Each row has a class, written as a number after it.
[-382  108  -95   -9   83 -122 -176  -55 -305  501  -68 -490 -278  137
  378 -243  -58  162 -139  104   29  289 -141 -306 -205  255 -448  452
   10 -100 -219   95  213   -3] : 9
[ 377   16 -264  150  -96  137  194 -264 -269 -202 -302 -261 -237  102
  111 -166  255  152  -68  151 -106   21   57  -87 -200  470  105  -69
  -37  106 -248  -56 -271  203] : 9
[ 274  -39  -51   94  155  300   91  177   88   88  176 -306  119  352
   14  297  257  164   14    3 -117  -70   -9  -63  141  300  231   60
  -47  181   14   87 -256  140] : 2
[  63  150   63 -129   48  -41  -26 -100  198  255  -38 -152 -158   61
  209  137  -19  -69  119  -34 -134 -133  -92  -47 -124   -8  236  266
  223  -48   83  141   29   48] : 0
[ 360  221   57   32  -43   14   58  -31  -19  -28 -206   10 -234   50
  104  172  -90  218  -56 -415 -368 -115  -11  155  -69 -131 -182 -124
  112  124  -95   42 -337   72] : 3
[ -68   -8  148   65   82  139 -251   45  181   71  -64  304   29 -140
 -190  -60 -546   54 -119 -357 -390 -209  128   61  -20 -220  -10 -242
   96 -302  -32   64 -275 -112] : 9
[  28  -34   22  -28  112   -6  160 -101 -120 -213 -148 -192  -55  200
   84  240  123  206  -95  123  100   61  -30    0  -48 -177   29   19
  203    1 -150  -25 -368  112] : 0
[ 149   40  -82  -85 -197  152  -25   81 -165  231   14  252 -117  104
 -189  -47  100   21   45 -152 -156  223   -2  -15  219 -100  -24 -199
   68  211 -426 -372   13   76] : 8
[ 153 -187  154  140   88  418  -50  104  -19   25 -110  167   83   56
 -421  -93 -143  285   82 -136 -290 -390  152 -225 -109  -69 -147 -459
  -23  -46  -77  102  -38 -175] : 3
[-289  -12  351  -17  156 -123 -210    4  201 -394  186  -51  208  113
 -574  169 -277  285 -104  120  -61  113  -84  -86  -59 -284  124   64
  -10 -126  377  -36   46  -92] : 8
[ 197   45  141 -124  -36 -199  251 -140   91  -72 -199  -23  -62 -178
  150    9  -25 -236  -20  -92   43  -58  121  -76 -141  133  -59  -92
  309  -79  -23   95  116  157] : 7
[ 133  309  -24    2 -128  609 -424   43   -6  150  -27  390  379    6
  -38 -100 -404  209  -74 -233  -60 -454  244  -32  -15 -317  189 -162
  -37 -244 -383 -202 -179 -217] : 1
[-182 -295  233  313  128   50  -34 -111 -180 -121 -219  -85  315   21
  -19  146 -124  283 -118  227   15 -281  -89  -95 -290 -325   32 -306
   94 -181  -63  144  -36   41] : 5
[ 135  232 -479 -127 -323 -411 -483  -73    9 -184  149   65 -171  -63
  190 -317  141 -461  167  116 -186  -24   71 -419   92  625  211  772
  -44 -278  177   27   89 -156] : 6
[   6 -154  105  127  169 -169  -10   12   79  -62   29   80 -167 -255
  206  291 -115   12  -27  -41  -81   38  -56  124 -331   48  -14 -166
  122   82 -184  248  163  150] : 4
[ 177  187 -225 -254 -188 -235  157  -16   87  151   -7   -9 -317 -177
 -249 -158  -91  123 -109  -20 -317  138  247   58   94 -211 -254   48
  124 -144  -55   79 -351 -447] : 2
[  96  113 -247  -77    6  -23 -416  186  110  793   88  -78  -92   87
  433  -51   87 -205  -43   54 -349   42  -44 -326   25  643  107  555
 -166 -163 -258  171  278 -157] : 5
[  26 -111   69  -85  104 -124   55 -123   76 -146 -112 -166 -210  -13
  106  204   97  -25  102  -10   31   70 -202  -55 -232 -226 -108  123
  274  -71   37  209   44  160] : 7
[-246 -177 -304  -10   38  134  -46  326    3 -156   54 -108 -468  102
 -108   19   21   45 -131  290  152  442   -3  371  -68  -51   67  203
 -189   55 -364  196  -80 -175] : 1
[-118 -244  -47 -210 -197 -409 -370 -169 -404 -475 -149  189  473 -121
 -437 -110   50   54  144 -178  181  -37 -204  -41  379 -475  -84 -241
  -37  -80  362 -181 -352 -137] : 5
[-154  -13 -181 -325   48 -142  -64  117  108 -521   25   -9 -227 -213
 -102  124  402 -196 -153  -27  -23   74  165 -421  360  526  -86   85
   49  -20  522 -200   24  144] : 9
[-183  -69   63    0  -36 -253  -13   -1   11   38  -14 -265 -192 -134
  122  145   -4 -124    8  -87    9   79    9 -102 -124  196  -95  161
  219 -120  -30  347   -7    4] : 0
[ 144  195 -234  -24 -185  899 -248  103  -65   85  -81  417   70  391
  -53 -320 -127  245  152 -107  -78   74  -19  147  199   -5  -46 -358
  -98 -109 -107  -57  -71 -118] : 5
[ 248   64 -125   25   74 -223   28   65  170  409  118 -131  -84   46
  377  195    2 -260 -150   -8 -233   75   72  256   -1  262  -50  211
 -202  -25 -482  202  -78 -320] : 6
[  93  -74   17 -154  156  -52  161  -67   96   64  -90 -113 -114 -103
   85  232   74   21   66  122  234 -125  200 -132 -183   73  -34   39
  123   22 -230  164   24  -83] : 1
[-120  -68  229   34   89  -16 -376 -133   23   22  -76  -39   50 -199
 -138  -96 -226  -98   18 -236 -135 -151   65 -218   83 -164 -195  129
  151 -255   97 -103  -22   47] : 2
[ 195    0  -54   44  -13  169  167    8  -26  163 -268  -71 -267 -106
  231 -271  -20  229   49   12   -8  125   90  328  126  -69 -172  -84
  -85   -4 -113  209 -177  -89] : 0
[-326   37  135  -22 -208 -147  194  147   14  531 -162  -11  -67 -227
 -150 -555 -181 -199 -396   78 -315  -43  144  187  176  -23 -270 -392
  -24 -305  -24   56   25 -601] : 7
[-192   77  230  121   88 -176  153   12  222  -25   85   12   68 -130
   75  146 -116   60 -317   20  -34   66 -204  307 -235 -309  141   57
  131    8  -26 -103  -25   15] : 3
[  19   50  124 -142  186   10   94  -84  145  -30  -71 -474 -324  122
  208  283   32 -144   23 -140   -2  -19 -159  -59 -265 -146  -27  179
  238  146 -224  199  -39  164] : 6
[-172 -104  -58  162 -115 -209   41 -170   42  154 -342  215 -230   71
   13 -194 -227 -176 -233 -163 -443  198 -362   27 -200 -196 -234 -335
 -280 -226 -195  271 -371  -25] : 2
[  73  209  274  161 -338  143   42 -354 -294   -2 -175 -146 -271 -174
  165   32    2 -453  161 -238   96 -249   90 -327 -543  -44 -143 -103
   58   88 -396   77   99  224] : 0
[ -34  -13  193   40  204   45  -10 -128   71 -228 -145  -84 -249   67
  306  101  -36  -52  119   65  223   41  -84 -108 -234  109    2   -1
   24  -36  -96  253    8  222] : 1
[  28 -207  511  221  214  -61  -18  129  113  286  -95  -57   49  -36
 -143   44 -174 -199 -102 -201 -259  -28  135  232   43   47 -103 -262
  -59 -280 -281  140   83 -256] : 4
[ 365   90  218  175   39  -47  239  120  -31  372 -125   47 -335    9
 -146  -75 -211  233    0 -107 -491 -231  238  118 -181 -299   91 -309
   -8  -77 -287  160 -296 -254] : 1
[  22  -40  -57 -149  209  299 -115 -142  -50   93  -97 -124 -205  260
  107 -182  -30 -142  304  -19  282  292   27   60  -10  207 -257  229
   82  -96  -20   26  202  109] : 6
[-315 -259  170  134   97 -334   42 -132  143    5 -101 -443  200  166
  -26  222   24 -267 -517  437 -366   54 -301 -133 -104  350  -42 -125
 -145 -107  242  300 -207  -76] : 2
[  21    4  303  -11  104 -132  225   -7  132 -182  -83 -307 -306  171
  -41  145   -5 -329    0  -59  -19  -25  -74 -130 -404 -122  -15  178
  161   -1 -209  224   15   61] : 4
[ 517  364 -170    4  -46  290  325  326 -274 -225  194  249 -561   20
  435 -528  259 -221   65  160  145  111  359  262  209   75  207  -20
  -33  355 -370 -446 -121  101] : 6
[ -54   48  173  -62   96 -299  277   11  -29 -158 -198 -639 -483   74
  -32  -49  -96  -64  -31 -318  -56   89  106   72   54  -30 -359   64
   18  148 -164  167  -21   67] : 3
[  -4  293  -50   55   18  742  -26 -184 -388 -392   44  189 -437  621
  217  149  255   77  243  305   82 -128   -2   40  111  -17 -219 -433
  -51  315  177 -220 -543   23] : 4
[ -31  -51  -41 -134  -75 -227  170   71   -4   31 -220 -262 -245 -100
  100  -55  -95  -73  -12  -66 -109   -4   54  -75  -63 -117 -149    0
  189  -48  108  364   16  114] : 8
[-106  -95   64  -41   59 -336  -54 -196   65 -244 -104 -293  -23   -9
  197  176  112   21   72   44   52   45 -179 -166  -32   40  -80  176
  337 -152   86  163  156  152] : 8
[ -13 -117    0  -15  132 -209   42 -231   53 -435  -35 -128  -14  172
  311  523  223  -31   72  111  182   46 -274 -292 -118  -22  -34  202
  261  158  -56   43 -130  400] : 5
[-387 -100   29 -290 -224  240   34   -2 -155  224 -400  -63  -28   71
 -175   73  173  -51 -279  209 -135  128   70 -266  198  -36 -391 -477
  221 -459  119  177 -185 -306] : 9
[ 250  -39 -430  -20  311  494  169  193   57  -78  -67  334 -163  281
  541  -41  320  271  104  224  103 -374  -51  144  217  318  190 -338
 -313  435  -58   35 -368  -20] : 4
[  31  206 -254  -69   13  256 -215   66  -81  193   30 -164 -398  355
  141 -306 -199  -74  224 -326 -149  -51  -91  220   53  156   66  -72
 -465   69 -194  393 -494 -263] : 3
[ -87   66  -42  -81 -127 -162  -18  -50  -88 -319  -46 -112 -483  -69
   50   28   66  -69  135   42  248  119   16  -17 -153  -30   29  224
  139  191 -288   62   25   33] : 8
[  63  104  158  -66  -59   41  -11  -66  -38  368 -102 -271   66  -58
   37 -333  -64   59   21    4   53   35  107  241  247    6 -185  -33
  -54 -155  -92   65   38 -381] : 7
[  85  162   97 -144   -5  137  -58  -10   69  -47   46  -93  -77  122
   98   65 -154 -123  124  -42  -36  -13   49 -142 -128  -73   53  119
  196 -126   86  206   29  108] : 0
[-346 -177 -203  -66  -23 -195  191   77 -154  349  -99 -425 -207    8
  161   21  169    8  134  -11   32  260 -135  188  427  -83   23  140
  117  184  579  105 -221  464] : 4
[-179  -61   40  -20   81 -107  142 -124 -152  -57 -246 -223 -350 -119
  119  -26   40   18   65  -88  196   49   72 -123 -106  -33 -120 -121
   71  -56  -77  138 -115  202] : 1
[-177 -120   85  218  129 -250   45  -23 -155  700  -73 -564 -105 -121
  514  -15  130  103 -128  -59 -215  123 -376  355 -285  189  -45 -110
  239  -57 -268  222  550   43] : 3
[-220 -111 -114   74 -238  210  239 -155 -279 -282 -265 -280 -618  -68
   36   19  322 -333  257  245  528  162  183  -42 -452   79 -225  191
   75  -39  -36  311  184  103] : 5
[  66   11  -13  -33    6 -166  -61 -185  -16 -215  -97  -90  -77  -86
  292  353   68    5   84 -130   -9  -46  -46 -289 -196   53 -209  -13
  215  -67  -59  240   70  196] : 6
[-113  145  -42 -100    8   88  215   35 -119 -247  -43 -125 -301  321
   25   83  218    0   41  -52  207  135   61  -58   22  -20 -238  118
  128   10  -51 -123   30   39] : 0
[ -92  -60  235 -194   30 -278  151 -156   91 -173    3  -10 -173   79
  110   61  217 -508   89  153  283  135 -209 -162 -296  193  -19   -1
  345 -114 -238  138  244 -111] : 7
[-240  140   58 -220  -38  152  276  -11   -8  341 -256   70  -49  307
  124 -112   -2  -92 -391  169 -161  125  -87 -146   73  215 -167 -625
 -189 -157 -118  180 -432 -302] : 9
[-195 -271  408  378  155 -156 -256 -307 -137   37 -293   21  -94 -360
  153 -163 -365  258   39   79   64    2 -107 -185 -364   46 -216  -45
   51 -177    0  405 -316  135] : 7
[ 232    8  329  131   65 -110  126   42   45 -218  -88  167    3  -67
 -258  159 -202  221 -166  -74 -267 -188  202   76   37 -214 -152 -218
  -26  119    4 -127 -221 -129] : 9
[ 139  314  238  122  123  415  -51   18 -212  173  415  416   79  410
  155  -42  330   27   10  361   97 -112  224 -307  148  665 -104 -268
  -66   85 -255 -463 -152 -429] : 8
[ -68   37   41 -168  -36 -139  186    8    3  -11  -94 -202 -130    3
   60  101  104 -305  -65  -68   22   33   59 -157  -23    0  -40   35
  138  -40  -16   60  -42  132] : 4
[ 130  -65  168   34  112 -221   90   -6   25 -127  -31  -89 -388   69
  -14  268   82  -53  219 -202   45   28  -21  -63 -285  112 -110  131
   64  112 -278  184  214   -2] : 9
[-191   87   -9  184 -108 -161  164 -111 -227   97  -42  213   38   63
  266 -417   76   56 -354  358 -154  208 -214   26  -25  206   31 -495
  -58 -243 -177   25 -586 -290] : 4
[-153    9   51 -103  -68   -6  107 -175 -164 -104  -29 -375  133  -23
   74  124  124  -61    0  -79  255  148  -16 -124  112  -86 -127  -41
   99  -18   72  -37  -99  260] : 9
[   5 -141   49   -4  196 -239   82  -54  188 -362   13  -38  -39 -144
  271  322   37  119   66   28  209  -26  -87  -34  -56  -27   41   -4
  224   92  -63  204   52  214] : 2
[  45   81   56   42  -86  -41    8   -6  101 -244  -65   51 -194  -50
  245  169  -60 -120   51 -172   96   45  -86   59  -98  -55 -105    5
  -39  113 -127  244   -4  148] : 2
[ 286  -80   45  -87   95 -127  104  -93  166  -33  -52  -71  -48 -117
  101  208 -154   71  140  -75    1 -117    4   28 -231 -166   82   43
  295   53 -164  295  -89  102] : 7
[ -14    3  132  -37   -3 -186  -59  -79  -23  -92  -17 -218  -97   -3
   89    0 -101 -101  187 -178   54  -85  -13 -135   -9  -21 -139   92
  232  -12  -91  128  194  100] : 7
[  40   26  308  177  284 -256 -296 -104  253   87  -92  -96  585 -129
  -92 -143 -557  534 -216 -103 -365 -198  -16   43   22 -221    9  184
   30 -468  454  -15  232    3] : 7
[-225  125  419  180  157   41   51  -39 -362   -4 -159 -183 -144  276
  119 -428   62  163  -99  122  232  464 -135  181  208 -146 -326   67
 -153  -82  219 -303 -154  124] : 8
[  13  -25  149 -133   29  -29  147 -119   21 -189  -79 -205  110 -101
   44  202   92   62   37   -3  311   16  -39   -9 -213  -49  -62  -13
  219  -46  136  274 -145   19] : 3
[ -15  -63   81   16   31  -54  164  -70   11  -95  -30 -235 -178  103
   44  250   35   -3  104  -70  -85   17 -132   90  -79 -202 -117 -195
  138  127  -70  195  -16  103] : 4
